Here is a tiny trained network, its code and every weight. The questions are about switching its units off for an input and a target symbol, where a switched-off unit gives its printed mean instead of its output.

import numpy as np


def w(rows, s, z=0):
    codes = np.array(rows[::2]) - 128.0
    scale = np.full(codes.shape[1], s)
    scale[-1] = z or s
    return codes * scale


def f(y):
    return y / 2 * (1 + np.tanh(0.7978845608 * (y + 0.044715 * y**3)))


def softmax(a):
    e = np.exp(a - a.max(-1, keepdims=True))
    return e / e.sum(-1, keepdims=True)


def log_softmax(a):
    a = a - a.max(-1, keepdims=True)
    return a - np.log(np.exp(a).sum(-1, keepdims=True))


def net(x, mask):
    ids = ['βδεζηλξπστφω'.index(c) for c in x.split()]
    T = len(ids)
    res = E[ids] + P[:T]
    u = 0
    for l in range(3):
        q, k, v = (res @ M[l].T for M in (Q, K, V))
        z = softmax(np.where(np.tri(T) > 0, q @ k.T / 3**0.5, -1e9)) @ v
        res = res + np.where(mask[u], z, O[l][:, -1]) @ O[l][:, :-1]
        u += 1
        y = f(res @ A[l][:, :-1].T + A[l][:, -1])
        res = res + np.where(mask[u : u + 4], y, B[l][:, -1]) @ B[l][:, :-1]
        u += 4
    return log_softmax(res[-1] @ U[:, :-1].T + U[:, -1])


Q, K, V, O, A, B = {}, {}, {}, {}, {}, {}
E = w([
[58,2,93,36,54],'β',
[16,232,164,98,125],'δ',
[120,176,22,49,65],'ε',
[117,45,140,93,25],'ζ',
[193,178,86,160,69],'η',
[171,209,160,115,30],'λ',
[147,213,70,95,254],'ξ',
[231,138,118,160,29],'π',
[92,70,78,61,192],'σ',
[169,174,192,133,184],'τ',
[175,104,44,148,140],'φ',
[149,73,162,171,176],'ω',
],0.016)
P = w([
[219,165,173,1,137],'0',
[206,153,166,33,137],'1',
[182,139,151,60,138],'2',
[166,132,140,81,148],'3',
[157,128,132,89,153],'4',
[141,125,128,110,158],'5',
[135,126,120,120,161],'6',
[123,124,115,140,168],'7',
[120,126,111,153,168],'8',
[115,120,109,157,170],'9',
[108,129,103,166,169],'10',
[111,125,101,166,170],'11',
[105,122,99,170,172],'12',
[105,127,96,174,170],'13',
],0.0075)
Q[0] = w([
[178,98,124,120,137],'L0H1',
[95,142,2,133,77],'L0H1',
[42,112,117,69,51],'L0H1',
],0.0088)
K[0] = w([
[74,34,80,233,141],'L0H1',
[6,189,254,106,250],'L0H1',
[37,165,212,39,97],'L0H1',
],0.0079)
V[0] = w([
[80,53,26,65,166],'L0H1',
[252,9,97,104,221],'L0H1',
[47,185,171,112,185],'L0H1',
],0.0045)
O[0] = w([
[179,160,142,45,100,150],'L0H1',
[255,181,138,189,147,254],'L0H1',
[92,74,136,209,36,90],'L0H1',
],0.0043,0.0022)
A[0] = w([
[98,81,254,135,42,3],'L0N1',
[163,110,151,121,254,240],'L0N2',
[230,103,63,95,162,83],'L0N3',
[96,50,190,142,238,131],'L0N4',
],0.0062,0.0021)
B[0] = w([
[214,36,125,170,162,137],'L0N1',
[117,124,134,101,202,252],'L0N2',
[138,122,61,249,146,252],'L0N3',
[191,94,159,85,139,167],'L0N4',
],0.011,0.0038)
Q[1] = w([
[172,255,192,103,145],'L1H1',
[167,148,74,136,72],'L1H1',
[155,216,109,162,155],'L1H1',
],0.0098)
K[1] = w([
[7,135,122,155,145],'L1H1',
[103,131,110,88,163],'L1H1',
[73,129,175,165,115],'L1H1',
],0.013)
V[1] = w([
[150,23,5,46,144],'L1H1',
[204,12,168,119,35],'L1H1',
[109,102,255,41,173],'L1H1',
],0.0042)
O[1] = w([
[166,133,2,195,33,232],'L1H1',
[217,145,73,124,220,15],'L1H1',
[130,247,194,166,137,4],'L1H1',
],0.0046,0.002)
A[1] = w([
[91,202,141,1,168,44],'L1N1',
[160,190,188,140,101,163],'L1N2',
[126,227,142,54,94,3],'L1N3',
[206,107,227,95,81,74],'L1N4',
],0.0092,0.0048)
B[1] = w([
[99,202,72,130,200,255],'L1N1',
[174,192,254,64,121,243],'L1N2',
[31,109,91,15,111,157],'L1N3',
[162,75,210,207,151,195],'L1N4',
],0.0093,0.0028)
Q[2] = w([
[129,1,211,9,88],'L2H1',
[17,57,194,152,159],'L2H1',
[134,82,93,72,218],'L2H1',
],0.0049)
K[2] = w([
[255,160,65,72,139],'L2H1',
[218,112,140,119,88],'L2H1',
[141,190,107,199,78],'L2H1',
],0.0065)
V[2] = w([
[215,51,113,42,100],'L2H1',
[122,244,127,229,3],'L2H1',
[53,53,208,178,57],'L2H1',
],0.004)
O[2] = w([
[94,98,211,79,112,148],'L2H1',
[184,254,161,170,50,115],'L2H1',
[221,78,150,60,88,2],'L2H1',
],0.0083,0.0056)
A[2] = w([
[253,134,119,217,219,40],'L2N1',
[205,67,164,239,61,3],'L2N2',
[100,95,255,128,46,143],'L2N3',
[18,79,143,62,137,186],'L2N4',
],0.007,0.0062)
B[2] = w([
[68,61,163,150,6,255],'L2N1',
[2,185,153,45,124,166],'L2N2',
[165,123,106,70,146,168],'L2N3',
[205,148,125,129,120,186],'L2N4',
],0.011,0.0084)
U = w([
[214,78,105,97,94,140],'β',
[79,200,131,64,125,1],'δ',
[116,155,58,74,77,68],'ε',
[58,81,142,40,111,106],'ζ',
[244,193,134,203,105,224],'η',
[200,153,167,91,109,162],'λ',
[37,124,117,134,160,97],'ξ',
[109,151,164,121,39,125],'π',
[171,114,103,119,205,226],'σ',
[127,150,203,151,176,175],'τ',
[143,95,96,173,73,36],'φ',
[177,68,193,161,135,143],'ω',
],0.012,0.0082)

Each question gives the input, a string of symbols that net reads in full, and the target symbol t.
The units are the heads (3 rows each of Q, K, V and O) and the neurons (one row each of A and B). Each row of codes is followed by its name. A weight is (code - 128) times the scale printed after its matrix; where a second scale follows, it is the last column's (O, A, B and U).
mask holds one flag per unit, layer by layer, with each layer's heads first. A switched-off unit (its flag False) gives its mean, the last column of its rows in O or B, instead of its output. The means were averaged over made-up inputs and are rounded, as every weight is.
A unit's drop is (log p(t) with every unit on - log p(t) with that unit switched off) / (log p(t) with every unit on - log p(t) with every unit switched off).
The circuit of an input: a set's keep is (log p(t) with only the set's units on - log p(t) with every unit switched off) / (log p(t) with every unit on - log p(t) with every unit switched off). Starting from the 12 units with the biggest drops (on a tie, the unit counted first), units are removed one at a time, each time the one whose removal leaves the highest keep (on an exact tie, the one counted first), for as long as the keep stays at least 0.8.
units of the circuit, in order: the units of the circuit, biggest drop first
unit that matters most: the unit with the biggest drop
top k neurons: the k neurons with the biggest drops, biggest first
top k neurons in layer l: the k neurons of layer l with the biggest drops, biggest first
drop of u: that unit's drop, to one decimal
input ω σ ζ β, target β: units of the circuit, in order	L2N4; L2N2
input π π ε φ, target φ: units of the circuit, in order	L0N3; L2N1; L0H1
input π τ τ δ λ σ σ σ φ η β π ξ, target ξ: top 2 neurons	L2N1; L1N1
input π π ω π, target ω: top 3 neurons in layer 0	L0N4; L0N2; L0N3
input β τ φ, target φ: units of the circuit, in order	L2N1; L0N3; L1N2
input ξ β π λ, target λ: unit that matters most	L0N3
input σ δ τ σ ω, target ω: top 2 neurons in layer 0	L0N4; L0N2
input π ω σ π φ φ λ η ε λ ξ, target ξ: top 2 neurons in layer 1	L1N2; L1N1
input β ξ δ, target δ: top 2 neurons	L1N1; L0N3
input ω ξ β, target β: top 3 neurons	L2N4; L0N3; L2N2
input ε ζ ξ δ ξ η η η σ, target σ: top 2 neurons	L2N1; L0N3
input π β π τ β λ, target λ: top 2 neurons in layer 2	L2N1; L2N3
input ω β ζ η τ σ ζ δ, target δ: top 2 neurons	L0N3; L1N1
input δ σ τ τ φ π π φ ζ, target ζ: top 2 neurons in layer 1	L1N4; L1N1
input δ β ω, target ω: drop of L0N4	0.2
input δ ω ζ, target ζ: drop of L1N4	1.1
input β φ φ τ ω π δ π, target π: drop of L2N2	0.5
input ξ π δ π τ φ π, target π: drop of L1N3	0.1
